What can hang from each mark:
Q484: Q492 Q576
Q407: Q219 Q584 Q855
Q584: Q407 Q502
Q855: Q219 Q407 Q484 Q603
Q627: Q114 Q219 Q407 Q855
Q603: Q407
Q770: Q210 Q484 Q492 Q576
Q576: Q484 Q502 Q770
Q219: Q407 Q584 Q855
Q210: Q576 Q770
Q502: Q210 Q576 Q603
Q492: Q114 Q407 Q484 Q576 Q627 Q855
Q114: Q492 Q627 Q855

Known rows, with every way that one mark hangs from another:
Q407[Q584 Q855[Q219 Q484 Q603]]: [ 147  -50  465  -21 -456   93   82  -45  146   17   73  -94   -5  -33
 -154 -128   78  312  152  -26  116   87  -26 -299   22 -106    1   56
   49 -150  112  -94   88  -36   26   22  192  -81   30 -102 -184 -238
   88   65   94  149   30   81   16  116   -7]
Q210[Q576[Q484] Q770]: [ 192 -128   38  -15  -56  197  204   -8  275  -58  143  -69 -242   28
 -198 -135  -54  -38   49   31 -105   -5  197  -85  -26 -149 -187   84
   59   74  -49   96  -69  -25 -135   45   51   61  -83   65  -39   34
   63  141 -172  106  -51    9  115  -23  -38]
Q627[Q114[Q492[Q484[Q576] Q855]] Q219 Q407]: [  67  -19  584   -3 -554   19   99  -51  119  -72  179 -108   66  -65
 -174 -176  156  103   62  -82   90    0  -15 -262   -1 -102 -136   45
   24   60  126 -128  132 -113 -100   39  117  -55   -8  -13  -70 -440
   42  -23 -118  266 -136  -32   19 -162  -59]
Q855[Q407 Q484[Q576]]: [ 119  -15  392  -17 -302  100  133  -31  165  -10   70  -93 -115  -31
 -183 -147   83   87  134  -78  106  -20  -40 -179   10 -106 -107   25
   44  -13  116  -47   84  -23   28   68  120  -53  -32  -59 -132 -102
  100   44  -62  110  -16   25   46   74   31]
Q210[Q576[Q770[Q484 Q492]]]: [ 128  -96   84    9   -9  192  206   -6  277  -36  166  -77 -403   75
 -205 -149    7  -82   52   34 -165 -102  207  -77  -61 -184 -205  119
   85  114  -51   84   -3  -22 -174   64    4   -7  -88   77  -72  103
  119  125 -223   89 -124  -20  171  -49    9]
Q855[Q407[Q219] Q484]: [ 139  -48  373  -26 -267  114   84  -32  165   -6   72  -85  -71  -37
 -174 -139   71  250  129    2   76   66   -9 -227   12  -14  -43   61
   53  -69   64  -98   62  -12   13   43  158  -64   15  -68 -178  -76
  106   84   23  117   24   66   29  118  -18]
Q855[Q407 Q484[Q492 Q576]]: [ 110   15  372  -33 -246   94  156  -20  163  -18   93 -127 -211  -26
 -186 -159  120   52  118  -52  109  -63  -39 -170  -18 -113 -112   40
   31   -5  151  -72  134    2   33   76   83 -110  -39  -48 -190 -135
  131   41 -101  126  -32   -2   78   33   32]
Q407[Q855[Q219 Q484]]: [ 149  -59  316  -30 -304   64  124  -37  167   25   82  -57  -13  -60
 -168 -132   84  244  151  -35  117    7  -26 -200   63  -88  -64   -2
   23  -90  122 -102   68  -44   13   27  135  -48    4  -56 -107 -133
  154   60   45  125   29   41    1   85   -5]
Q603[Q407[Q219[Q584] Q855[Q484]]]: [ 188  -44  321  -30 -319  171   64  -37  157   53   24  -56  -70  -87
 -142 -101   80  397  152   -9  118  105    3 -288   33  -39  -66   72
   79 -155  -20 -132   59  -11  -30   -3  242  -94   40  -64 -174  -95
  173  159   90   98  -69  114   47  208  -43]
Q114[Q492[Q407 Q484] Q855[Q603]]: [  40   14  598  -10 -694   22  158  -69  162 -142  146 -117  113   24
 -183 -166   78   91   62  -37  117   67  -58 -160  -18 -164 -185   -6
   -9   44  149  -36  109  -65 -122  -14  126   36  -16  -58 -153 -450
  -99    3 -134  229  140   21  -30  -67  -44]
Q855[Q219[Q584[Q502[Q210]]] Q407 Q484]: [ 118  -31  519  -67  -86   86   49  -48   86    3   40  -56  -93  -26
 -155 -144   38  195  123  -14    2  166    8 -249   44   27   75  147
   16  -40   87 -137   96  -18   16   67   94  -32    8  -85 -266  -28
  149   84   31   64  104   67  -96   23   42]
Q114[Q627 Q855[Q219 Q603[Q407]]]: [  26  -20  374   16 -453   82  137  -75  146  -42   90 -105   56  -11
 -233 -202  123   90   72 -115   40   42  -27 -142    9 -101  -32  124
   21  -28   62   22   61   -2  175   27   57   73   46  -23 -244 -308
   21  -41   -9  203  160   67  -29   49  -29]
Q114[Q627[Q219[Q584]]]: [  92  -60  308   -4 -204   75   23  -32  139   10  108  -48  -64  -38
 -231 -188   76  107   79  -45  -18   40   50 -250   11  -51  -16  174
    2   85    4  -28   53  -67  147   66   70   23   35   21 -129  -54
  106   35   -6  176  -85   14  -27  -36  -45]
Q603[Q407[Q219[Q855] Q584[Q502[Q210[Q770]]]]]: [ 217 -109  102  -56   12  222   39  -24  183   16   39   21 -182  -39
 -118  -99    9  283  120   42  -13  211  136 -243   33   45    1  152
   80 -115  -97  -66    5   -5  -56   -6  135    5   17  -55 -215   40
  185  201   90   34  -52  113  -58   54   -7]
Q114[Q492[Q627[Q219 Q407 Q855]]]: [  42  -89  441    5 -446    1   28  -46  118  -36  156  -64   90  -47
 -239 -213  167  146   67  -63    5    3   -6 -225   90  -22  -59  109
   -8   60   67 -100   88 -111  147   34   56   -4   48  -57 -133 -373
   94  -18  -70  283   28  -13 -149 -123  -63]
Q407[Q219[Q584[Q502[Q210[Q770] Q576 Q603]]]]: [ 185  -93   30  -74  104  206   74  -23  176   -8   59   25 -176  -43
 -110 -101 -106  107   95   10  -59  307  186 -160   26  -61  -27  166
   38  -15  -55  -63  -15    7 -142    8   54   88  -19  -46 -209  192
  232  258  -39    6   94   61  -88  -38    3]
Q770[Q576[Q484[Q492[Q114 Q627 Q855]]]]: [  31  -56  226  -34 -171    4  201  -26  201  -88  227 -137 -289  -11
 -156 -196  140  -68  -58  133   -2 -124   66  -74  -80  -98 -147  101
    7  119  117  -45  107   20   16   56  -23  -51  -65  101 -213 -240
  130   15 -322  226  -11  -65  191 -197  -23]
Q492[Q407 Q484 Q576 Q627[Q219[Q584]] Q855]: [  -7  -24  608  -44 -446  -73   86  -52  119  -41  147 -117  -66  -37
 -234 -194   80  166   27   51   34 -115  -83 -288   -6  -53  -49   88
  -22  135  133 -102  120  -76  113  119  134  -63   18   19 -166 -157
   35  -25 -193  269  -22  -19    9 -150  -33]
Q576[Q502 Q770[Q484 Q492[Q114]]]: [  86  -62  204   22    9  107  179   -6  268  -32  174  -73 -341   46
 -138 -147   41 -113   35   13  -97 -110  165  -97  -75 -228 -141   95
   75  108   36   37   22  -10 -112   44  -29  -46  -88   73 -120  -29
  184   91 -235   77  -74  -43  222  -85    0]
Q407[Q219 Q855[Q603]]: [ 159  -71  220    7 -359  126   87  -27  187   -5   89  -39  -59  -35
 -147 -108   51  271  122   36  129  107   47 -230   24 -142  -59   45
   53 -118   41  -70   49  -24   28    3  130  -19   26  -99 -147 -170
  123  105   56  133   36   72   36   19   -7]
Q219[Q407[Q855] Q584[Q502[Q576]]]: [ 203  -95  149  -32 -157  143    1  -12  117   10   68   35 -160  -53
  -91  -94   18  248   70   75    7  186  105 -235   57  -34  -34  108
   18  -30   15 -113   76  -36 -100    5  109   15   14  -94 -145  -27
  230  192   54   72  -38   58 -109  -66    0]
Q855[Q219 Q484[Q576]]: [ 123  -21  348  -27 -273   90  136  -33  168   15   66  -84 -130  -51
 -183 -151   88   90  152  -87  104  -46  -50 -188   17  -85  -96   24
   35    7  126  -53   86  -37   30   80  125  -55  -31  -30 -117  -13
  137   47  -49  110  -67   11   35  100   27]
Q492[Q114 Q407[Q219] Q484 Q576]: [ 106  -16  386  -43 -339   45  117  -28  190  -63  116 -106  -88  -43
 -124 -128   60  154   51   66  119  -65  -59 -245  -33  -79 -118    1
   33   53  146  -97   73  -42  -77   57  166  -69  -32   -5  -87 -108
   62   67 -116  171  -40   18  107  -91  -24]
Q627[Q219 Q855[Q603]]: [ 106  -71  453   28 -387   49   68  -32  159  -19  129  -60   75  -14
 -207 -155   82  156   95  -60   58   66   31 -233   28 -148  -23   67
   28  -30   80  -45   62  -76  140   35   82    3   35  -95 -143 -350
   79   12  -20  198   82   21  -85  -58  -24]
Q219[Q407 Q584[Q502]]: [ 172  -60  269  -29  -70  142  -17  -14  133   15   66   21 -174  -48
 -110 -107   33  187   57   84    8  134   86 -260   26  -14  -63  126
   22   30   11  -70   73  -47    8   38  119  -11   13  -52 -130   39
  165  160   12   83 -114   58 -130  -41   -4]
Q855[Q219[Q407 Q584]]: [ 142  -70  250    4 -188  118    9  -23  137   12   93  -33 -241  -39
 -175 -152   63  212   86   29  -37   54   80 -266   20   -6    4  161
   35   13    1  -75   60  -43   38   74  135  -49   46  -55 -140   59
  155  113   57  116 -114   42  -62   43  -55]
Q210[Q770[Q484 Q492[Q855] Q576[Q502[Q603]]]]: [  35  -60  146   14   57  103  240  -13  321    2  190  -40 -276   36
 -191 -159  -41 -109   77  -61 -140  -94  236  -57  -42 -317 -199   80
   88   69  -24  119  -26   -3  -32   52  -11    4  -66   79 -135   10
  202   98 -301   73  -25  -56  168   15    3]
Q219[Q855[Q484 Q603]]: [ 161  -58  406   -9 -435   73   95  -19  191  -20  112  -60   38   10
 -137 -110   81  238  129    3  181   74  -12 -199   26 -155 -118  -51
   17 -109  133  -69   59  -56  -22  -10  163  -36   -2 -124  -94 -323
   66   70   -7  140   61   44  -76   61   -3]
Q484[Q492[Q407 Q627[Q114]] Q576[Q770]]: [  20  -49  253   10 -158   11  161  -71  159  -31  182 -115 -310  -52
 -233 -191  141  -89   42   30   54 -173   -7 -120   49 -159 -115  107
   38   98  147  -88  100  -43  110   96  -94  -38  -62   49 -144  -98
  125    4 -168  199  -50  -57   85 -323   23]
Q576[Q484 Q770[Q492[Q407]]]: [  42  -80  171   35 -135  110  185  -34  208  -53  155  -70 -388   57
 -239 -182   19  -85   24   62 -146 -123  106  -72  -63 -145 -160  122
   55  142   -6   50   62  -17  -86   79  -30    8  -57   77 -106  107
   90   69 -166  113  -22  -31   99 -107   14]
Q210[Q770[Q492 Q576]]: [ 151  -82  124    2   11  164  168   -5  270  -12  137  -71 -310   41
 -184 -141   10  -38   80   24  -96  -70  168  -95  -42 -173 -172   94
   53   99  -16   60  -12  -35  -18   40   19    0  -66   39  -68   68
  115  113 -199  107  -93   -3  104  -46   -4]
Q855[Q407 Q484 Q603]: [ 125  -30  524   -6 -410   87  122  -40  161  -42   89 -119    0   13
 -161 -135   57  170  104  -17  122   78  -29 -198   -4 -137  -62   23
   32  -79  137  -49   62  -11   49   30  122  -38   -5 -117 -181 -286
   20   35  -34  144  171   65  -17   68   16]
Q855[Q219[Q407 Q584[Q502[Q210[Q576]]]] Q603]: [ 160  -85  351  -33 -100  156   26  -21  137  -27   81  -32 -195   24
 -136 -124  -14  184   82   50  -43  213  155 -274   35  -45   51  175
   46  -23   -5  -52   34  -22   -3   69  103    6   14 -121 -241  -52
  150  147   -7   78   28   65 -108  -33   29]
Q502[Q576[Q770[Q210 Q484]]]: [ 143  -85   25    7 -144  173  199  -26  241  -36  118  -43 -409   23
 -202 -143    1 -143   97  -71  -39  -45  151  -79  -14 -189 -171  110
   63  114  -18   67  -12   -9 -117   68   31   36 -103   18  -77  111
  128  127 -188   67 -124   -6  173  -42   11]
Q492[Q114[Q855[Q407 Q484]]]: [  84  -27  519  -27 -346   25  119  -40  157  -67  137 -125  103  -22
 -150 -164  124  123   52  -31   85   61  -37 -153  -16  -77  -71   32
   15  -21  152  -94   81  -19    0   -6  133  -23   -3  -35 -173 -406
   39    6  -91  189  131   32   39  -18  -59]
Q770[Q210 Q576[Q484 Q502[Q603]]]: [  59  -19   -2   27  -21  142  196  -31  306   39   89   13 -293  -31
 -214 -138  -40 -176  146 -172   12  -76  180  -94   59 -339 -198   46
   92   68    5  153  -58  -15   97   82   31   26  -92   33  -49  163
  223  132 -190   36 -171  -19  175   79   12]
Q770[Q210 Q576[Q484[Q492]]]: [ 112  -20   49   -1  -75  154  201  -14  256  -13  125  -70 -448    3
 -220 -156   64 -152   92  -37    5 -138  137 -105  -26 -206 -205   95
   54  120   21   75   41   -6   32   89   31  -48  -98   50  -92   74
  148   99 -221  110 -247  -29  213  -35    9]
Q576[Q502[Q210 Q603] Q770[Q492[Q855[Q407]]]]: [  -1  -39  233    5  -49   62  188  -37  226  -36  143  -37 -223   32
 -192 -171  -22  -58   77  -71  -85   35  175  -67   -2 -235  -34  101
   59   12   55   14   20   26   -5   51  -65   13  -29   -6 -244  -21
  216   79 -178   55  149  -17   76  -64    3]
Q584[Q407[Q855] Q502[Q210[Q576[Q770]]]]: [ 174 -108   -2  -54   33  164  104  -10  231  -25   79   51 -115   22
 -181  -98   -4   90   97   -4   27   76  194 -150   95  -99 -130   39
   76    4  -40  -15   15  -21  -73   34   52   84  -48  -19  -99   21
  228  176  -24   37  -98   47   66  -99   37]
Q603[Q407[Q584[Q502[Q576]] Q855]]: [ 209  -71  132  -43 -135  185   75  -47  137   22   14    2 -106  -89
  -87  -95    6  229   79   22   21  184   49 -192   45  -24  -30  108
   58  -85   28  -59   46   17  -56  -23   64   32  -12  -45 -200  -26
  184  175   81   60   85  107  -33   22   19]
Q114[Q492[Q484] Q627 Q855[Q407[Q219[Q584]]]]: [  35   10  464  -42 -594   98   55  -59  123  -93  114 -110   37   -7
 -213 -194  155  180   76  -66   11  100   -1 -251  -17    0  -93  150
   -6   37   23 -101  129  -73 -147    5  192   13   44    2 -207 -272
  -10   40  -35  228 -136   55   38    6 -112]
Q492[Q484 Q576[Q770]]: [ 155   -3  229  -45 -370  143  179  -15  226  -51   81  -72 -201    0
 -161 -102   33  -18   89  -35  104 -115    9 -177  -29 -183 -235  -24
   23   92  113    7   47  -67 -169   73  143  -34  -93   21    9   39
   64  102 -167  118 -211   18  110  -63   -3]
Q576[Q484 Q770[Q210]]: [ 116  -69   38   13 -163  175  188  -27  243  -23  101  -37 -389   12
 -223 -143   25 -148   84  -48   -8  -85  136 -103  -14 -192 -196   94
   58  114  -21   87   -2  -27  -37   79   60   22  -92   54  -37  133
  104  110 -168   92 -225    7  171  -37   -7]
Q484[Q492[Q407[Q219] Q627]]: [  43  -59  239  -22 -129   10   97  -48  160  -26  146  -90 -238  -54
 -221 -193   99  145   53  120   28  -60  -18 -170   26   -5  -35  124
   14   53   90 -102   99    4  181   76  -14  -54   16    2 -248  -17
  133   46  -80  189   93  -11   13 -119   -8]
Q576[Q502 Q770[Q492[Q114 Q407 Q484 Q855]]]: [  -3  -37  523   -5 -210  -43  191  -33  217  -89  204 -115 -176   33
 -149 -172   50  -24    0   58  -37 -114   61 -141  -82 -187  -87   35
   39  115  138  -38   85  -12  -74   49   13  -52  -60   64 -196 -264
   95   12 -278  159   66  -58  188 -170  -33]
Q484[Q492[Q407[Q219]]]: [  93  -43  239  -11 -116   62  101  -33  173  -25  127  -73 -227  -49
 -204 -168   62  148   81   78   31  -12   16 -189    0  -42  -49  107
   39   27   66  -79   89    5   87   61   31  -57   10  -12 -212  -14
  127   76  -24  138   52    1   35  -58  -15]
Q584[Q407[Q219[Q855]] Q502[Q603]]: [ 109  -71  -66  -32   40  128  -12  -12  212   53   66  107    4  -54
 -151 -101   54  274   99   25   90  124  101 -203  111  -33 -119   15
   62  -85  -10  -72   67  -29   59    6  124   52   57  -59  -94  101
  276  184  130   63  -94   68 -127   50   -4]
Q627[Q114 Q407 Q855[Q219 Q484[Q492]]]: [ 100  -48  574   -4 -299   -1   67  -49  114    3  176 -117   88  -76
 -198 -173  193  206  111  -65   56  -30  -24 -251   77  -70  -11   59
   36  -84  186 -198  129  -91   54   36   59 -117   30  -62 -141 -468
  138  -10   23  226   13  -15  -89 -142  -65]

Rows:
[ 127 -105  193  -54    7   99  254  -13  242  -89  214 -121 -320   45
 -213 -185    1  -18   53   30 -133  -20  205  -89  -55  -99  -69  150
   43   50   -1    3   11   22 -123   78   -8  -14  -58   50 -238 -110
  121   69 -234  121   65  -44  148  -85  -18]	Q502[Q210[Q576 Q770[Q484[Q492[Q855[Q219]]]]]]
[ 131  -32  153  -47   15  145   52  -42  175   39   49   32  -60  -92
 -108 -108  -19  106   75    8   31  166   63 -195   41  -92  -91   94
   42  -19   63   -8   41  -20   43   12   57   37  -11   -3 -128  112
  165  162   25   65   18   66 -116   -9   15]	Q407[Q584[Q502[Q603]]]
[ 127    5  149  -28 -141  124  173   -4  250  -10   86  -68 -306  -13
 -178 -120   30 -102  107  -62   82 -151   63 -159    7 -256 -158   24
   32   94  136   29   28  -27   -5   83   24  -68  -95   25  -96   59
  182  104 -185   89 -181  -19  167  -86    8]	Q484[Q492[Q576[Q502 Q770]]]
[ 135  -40  437  -12 -476  126    4  -63  132  -17  101 -100   30  -71
 -143 -121  147  253   93  -18   73   71   16 -309   86  -82  -58  111
   44  -60  106 -202   56 -137 -155  -14  151  -50   23  -63  -84 -253
   69  103   21  220 -195   79  -17 -168 -100]	Q627[Q114[Q492[Q576]] Q855[Q407[Q219[Q584]]]]
[  92   18  490  -54 -376   18  173  -28  200  -83  104  -79  -45   -1
 -149 -128   -1   72  105  -69   92  -22   21 -189   -1 -166  -59  -20
   16   25  182  -44   49  -27  -92   71   80  -43  -56  -46 -169 -186
   98   39 -180  101   38    3  110  -67   -5]	Q492[Q484 Q576[Q502[Q210]] Q855[Q407]]
[ 101  -97  125   -9   -1  112  164  -20  257  -12  156  -88 -321   37
 -202 -166   47  -41   52   66  -99 -118  134  -76  -16 -136 -159  110
   28  125    8   37   -3  -35   75   55  -26    3  -60   53 -105   64
  121   83 -255  158  -51  -14   82 -107    2]	Q210[Q770[Q492[Q627] Q576]]
[ 173  -64  131  -31  -66  178  207    3  271  -49  139  -77 -331   75
 -162 -125  -23  -54   82   15  -86  -89  154  -85  -71 -183 -204   71
   36  113   15   44   -5  -38 -205   52   16  -17  -92   31  -47  118
  117  126 -251   73  -85  -12  103  -99   30]	Q502[Q210[Q770[Q484 Q492[Q576]]]]
[ 128  -64   68  -10   46  133  207  -21  291  -20  134   10 -166   -2
 -172 -128 -101  -66  133 -121  -37   58  207  -69   29 -268 -146   55
   70    7  -11   83  -73   -5  -72   41  -18   53  -70    3 -106   60
  204  148 -149   -4   92  -18   51   26    9]	Q576[Q502[Q210[Q770[Q484]] Q603]]
[ 110  -20  308  -26 -413   79  131  -49  188  -61   86  -78  -75  -30
 -161 -142   40   49   78    1  118  -46  -51 -159   42 -135 -192    1
   -2   97  152  -28   31  -71  -65   21   77   16  -51  -19  -44  -58
   17   66 -118  170    3   23  -18  -89   -3]	Q114[Q492[Q407 Q576]]
[  99  -12  127    8 -104  146  174   -8  290   21   80  -53 -364   27
 -182 -125    1 -132  109  -58  -21 -189  120 -126  -12 -278 -188   33
   47  148   84  103  -11  -45  -11   80   25  -45 -103   46  -28  191
  170  114 -257   85 -258  -13  205  -33   11]	Q770[Q210 Q492[Q576[Q484 Q502]]]
[ 151  -89   44  -33  -14  121  -31   -4  193   27   69   77  -38  -30
 -153 -103   87  302   95   75   78   86   84 -235   84   39  -85   32
   53  -43  -11  -95   84  -43   37   14  132   26   46  -57 -107   40
  225  156  122   83 -155   67  -70    8   -7]	Q584[Q407[Q219[Q855]] Q502]
[ 150  -49   -2  -40   -1  206  105  -48  172   27   10   19 -107 -101
  -96 -103  -32  153   73   -7   31  217   62 -120   47  -48  -80   91
   65  -70   10  -33   12   49  -17   -4   40   72   -4  -42 -210  145
  238  204   22   32  174   96  -96   92   29]	Q584[Q502[Q576 Q603[Q407[Q219]]]]
[ 161  -53   36  -25  -31  187  187  -43  246  -17   70  -22 -100  -46
 -154 -121  -60   63  100  -78   23  139  141  -69   57 -160 -127   52
   82  -58   -3   46  -74   33  -20   10   19   65  -40  -28 -131   32
  168  170  -70   38  180   62  -26   83   -5]	Q502[Q210[Q576] Q603[Q407]]
[ 172  -35  313  -68 -225  159   35  -24  143   67   14  -11  -87  -99
 -114  -92   85  295  172   -8  140   98  -21 -326   36  -25  -74   58
   72  -98   48 -122  132  -43  -31   30  225  -84    0  -48 -167   -7
  214  150   70   77 -221   75   47   91   47]	Q407[Q219 Q584[Q502] Q855[Q484[Q576]]]
[ 144  -54  210    2 -205  135   85  -52  143   48   43  -42 -160  -84
 -176 -137   69  261  112  -25   15   52   36 -226   55  -65    1  136
   58  -95   -3  -76   41  -10   68   29  112  -33   40  -40 -171  -23
  169  103  104  107   15   89    9  101  -35]	Q603[Q407[Q855[Q219[Q584]]]]
[  84  -70  480   -3 -252   12  106  -58  196   14  186 -111   12  -23
 -171 -151  175  126   85   13   31 -104   23 -149   68 -135 -138   18
   39    1  163 -138   72 -115   15    6    5  -60  -34    5  -77 -317
  136   31 -180  222  -68  -17  -10 -195  -27]	Q770[Q492[Q627[Q114 Q855[Q484]]] Q576]
[  68  -35  334   24 -294   81  153  -38  193  -26  168  -95 -301   17
 -218 -168   68  105  100   12   -2  -68   74 -232  -26 -217  -94  137
   94  -32   22    2  113   -3   40   71   70  -95  -15  -35 -219 -224
   97   45  -56  143  -19  -10  158  -42   44]	Q770[Q484[Q492[Q407[Q584 Q855[Q603]]]] Q576]
[ 155  -96    1    1 -228  179  189  -23  204  -76  118  -47 -326   20
 -185 -143  -17  -92   40    0  -72   13  129  -54  -45 -127 -161   96
   41  102    1   40   17   -3 -224   49    7   63  -89   42  -83   96
  118  138 -131   75  -33   -5  109  -57   -8]	Q502[Q576[Q484 Q770]]
[  31  -10  297  -31 -128  -14  188  -38  218  -50  156  -82 -284    2
 -217 -179   26  -56   90  -10   25 -181   19 -119   38 -182  -98   61
   16  123  155  -13   56  -10   69  116  -83  -61  -75   10 -204  -12
  175   30 -248  112   72  -72  100 -173   61]	Q770[Q484[Q492[Q407 Q576[Q502[Q210]] Q627]]]
